Here is a tiny trained network, its code and every weight. The questions are about switching its units off for an input and a class, where a switched-off unit gives its printed mean instead of its output.

import numpy as np


def w(rows, s, z=0):
    codes = np.array(rows[::2]) - 128.0
    scale = np.full(codes.shape[1], s)
    scale[-1] = z or s
    return codes * scale


def f(y):
    return np.maximum(y, 0)


def log_softmax(a):
    a = a - a.max(-1, keepdims=True)
    return a - np.log(np.exp(a).sum(-1, keepdims=True))


def net(x, mask):
    res = np.array(x, float).reshape(1, 5) / 4 @ E
    y = f(res @ A[0][:, :-1].T + A[0][:, -1])
    res = res + np.where(mask, y, B[0][:, -1]) @ B[0][:, :-1]
    return log_softmax(res[-1] @ U[:, :-1].T + U[:, -1])


A, B = {}, {}
E = w([
[144,111,139,137,128,132,105],'x0',
[32,23,113,19,12,160,117],'x1',
[247,184,198,40,58,251,234],'x2',
[94,10,220,227,212,175,253],'x3',
[107,130,93,146,164,217,59],'x4',
],0.005)
A[0] = w([
[32,54,84,79,88,195,104,67],'neuron 1',
[231,144,178,92,76,228,193,58],'neuron 2',
[192,202,108,198,197,127,118,42],'neuron 3',
[82,95,123,188,150,24,100,49],'neuron 4',
[115,64,213,190,157,176,198,61],'neuron 5',
[220,137,169,64,113,246,176,37],'neuron 6',
[182,186,129,177,162,124,116,38],'neuron 7',
[89,32,185,186,186,179,204,51],'neuron 8',
[81,78,87,165,166,61,79,19],'neuron 9',
[81,72,95,139,154,34,100,78],'neuron 10',
[58,51,132,69,72,160,130,4],'neuron 11',
[47,101,61,168,164,138,46,108],'neuron 12',
[129,63,174,202,199,171,212,114],'neuron 13',
[108,73,216,192,197,148,203,105],'neuron 14',
[64,78,81,117,102,237,83,97],'neuron 15',
[167,165,155,204,206,130,153,149],'neuron 16',
[177,253,81,111,106,77,83,87],'neuron 17',
[62,85,92,182,183,72,87,53],'neuron 18',
[142,179,114,177,208,142,127,94],'neuron 19',
[166,160,133,90,104,206,165,66],'neuron 20',
[143,181,134,207,212,126,115,125],'neuron 21',
[58,60,164,86,54,77,172,94],'neuron 22',
],0.0059,0.0038)
B[0] = w([
[228,68,219,53,218,26,146,208],'neuron 1',
[67,206,232,230,138,160,139,254],'neuron 2',
[203,58,221,60,179,32,127,188],'neuron 3',
[76,214,208,183,102,205,161,194],'neuron 4',
[93,148,52,96,71,88,52,222],'neuron 5',
[72,217,249,224,97,144,139,239],'neuron 6',
[162,88,186,88,151,65,119,163],'neuron 7',
[99,164,59,85,41,81,3,232],'neuron 8',
[91,221,218,208,124,137,132,188],'neuron 9',
[107,202,202,182,118,195,157,200],'neuron 10',
[198,78,234,82,178,34,89,178],'neuron 11',
[99,200,201,225,134,207,218,223],'neuron 12',
[80,148,22,87,53,105,52,246],'neuron 13',
[87,148,28,85,59,107,32,241],'neuron 14',
[231,73,167,74,207,41,164,194],'neuron 15',
[186,54,143,69,191,93,152,221],'neuron 16',
[102,97,14,72,65,92,31,223],'neuron 17',
[95,196,207,189,112,196,138,204],'neuron 18',
[192,58,177,93,164,82,138,181],'neuron 19',
[103,179,198,201,106,142,115,195],'neuron 20',
[186,71,170,62,175,100,150,207],'neuron 21',
[212,72,178,73,205,74,172,203],'neuron 22',
],0.0049,0.0048)
U = w([
[94,221,215,243,115,192,179,83],'0',
[157,93,83,134,136,138,189,251],'1',
[248,28,185,80,200,59,149,66],'2',
[102,144,2,104,36,114,2,68],'3',
],0.0066,0.011)

Each question gives the input, the list of numbers given to net, and the class t.
The units are the neurons (one row each of A and B). Each row of codes is followed by its name. A weight is (code - 128) times the scale printed after its matrix; where a second scale follows, it is the last column's (A, B and U).
mask holds one flag per neuron, in row order. A switched-off neuron (its flag False) gives its mean, the last column of its row in B, instead of its output. The means were averaged over made-up inputs and are rounded, as every weight is.
A unit's drop is (log p(t) with every unit on - log p(t) with that unit switched off) / (log p(t) with every unit on - log p(t) with every unit switched off).
The circuit of an input: a set's keep is (log p(t) with only the set's units on - log p(t) with every unit switched off) / (log p(t) with every unit on - log p(t) with every unit switched off). Starting from the 12 units with the biggest drops (on a tie, the unit counted first), units are removed one at a time, each time the one whose removal leaves the highest keep (on an exact tie, the one counted first), for as long as the keep stays at least 0.8.
circuit, biggest first: the units of the circuit, biggest drop first
most important unit: the unit with the biggest drop
top k neurons: the k neurons with the biggest drops, biggest first
drop of u: that unit's drop, to one decimal
input [7,2,-8,7,8], class 0: most important unit -> neuron 12
input [5,5,8,-3,-6], class 0: top 2 neurons -> (neuron 2; neuron 6)
input [-8,6,0,7,5], class 3: circuit, biggest first -> (neuron 8; neuron 13)
input [5,2,6,-3,6], class 0: circuit, biggest first -> (neuron 6; neuron 2)
input [-2,-1,7,-7,-1], class 0: circuit, biggest first -> (neuron 2; neuron 6)
input [4,6,7,3,4], class 0: top 2 neurons -> (neuron 6; neuron 2)
input [-6,-8,-5,6,-5], class 2: top 2 neurons -> (neuron 16; neuron 21)
input [0,6,2,-3,5], class 2: top 2 neurons -> (neuron 1; neuron 15)
input [-4,-8,-6,-1,4], class 2: circuit, biggest first -> (neuron 3; neuron 21)
input [8,8,-1,7,-1], class 2: top 3 neurons -> (neuron 1; neuron 22; neuron 11)
input [8,8,-4,6,5], class 2: top 4 neurons -> (neuron 1; neuron 15; neuron 11; neuron 22)
input [-1,-7,-6,-7,0], class 2: top 2 neurons -> (neuron 3; neuron 21)
input [3,-6,-6,-5,5], class 0: top 2 neurons -> (neuron 12; neuron 18)
input [8,-2,-4,0,-2], class 0: top neuron -> (neuron 4)
input [-4,3,8,0,-8], class 0: top 2 neurons -> (neuron 2; neuron 6)
input [4,6,4,-4,-3], class 2: drop of neuron 1 -> 0.2
input [6,8,3,3,0], class 2: drop of neuron 22 -> 0.1
input [3,-4,2,6,-3], class 3: drop of neuron 5 -> 0.1
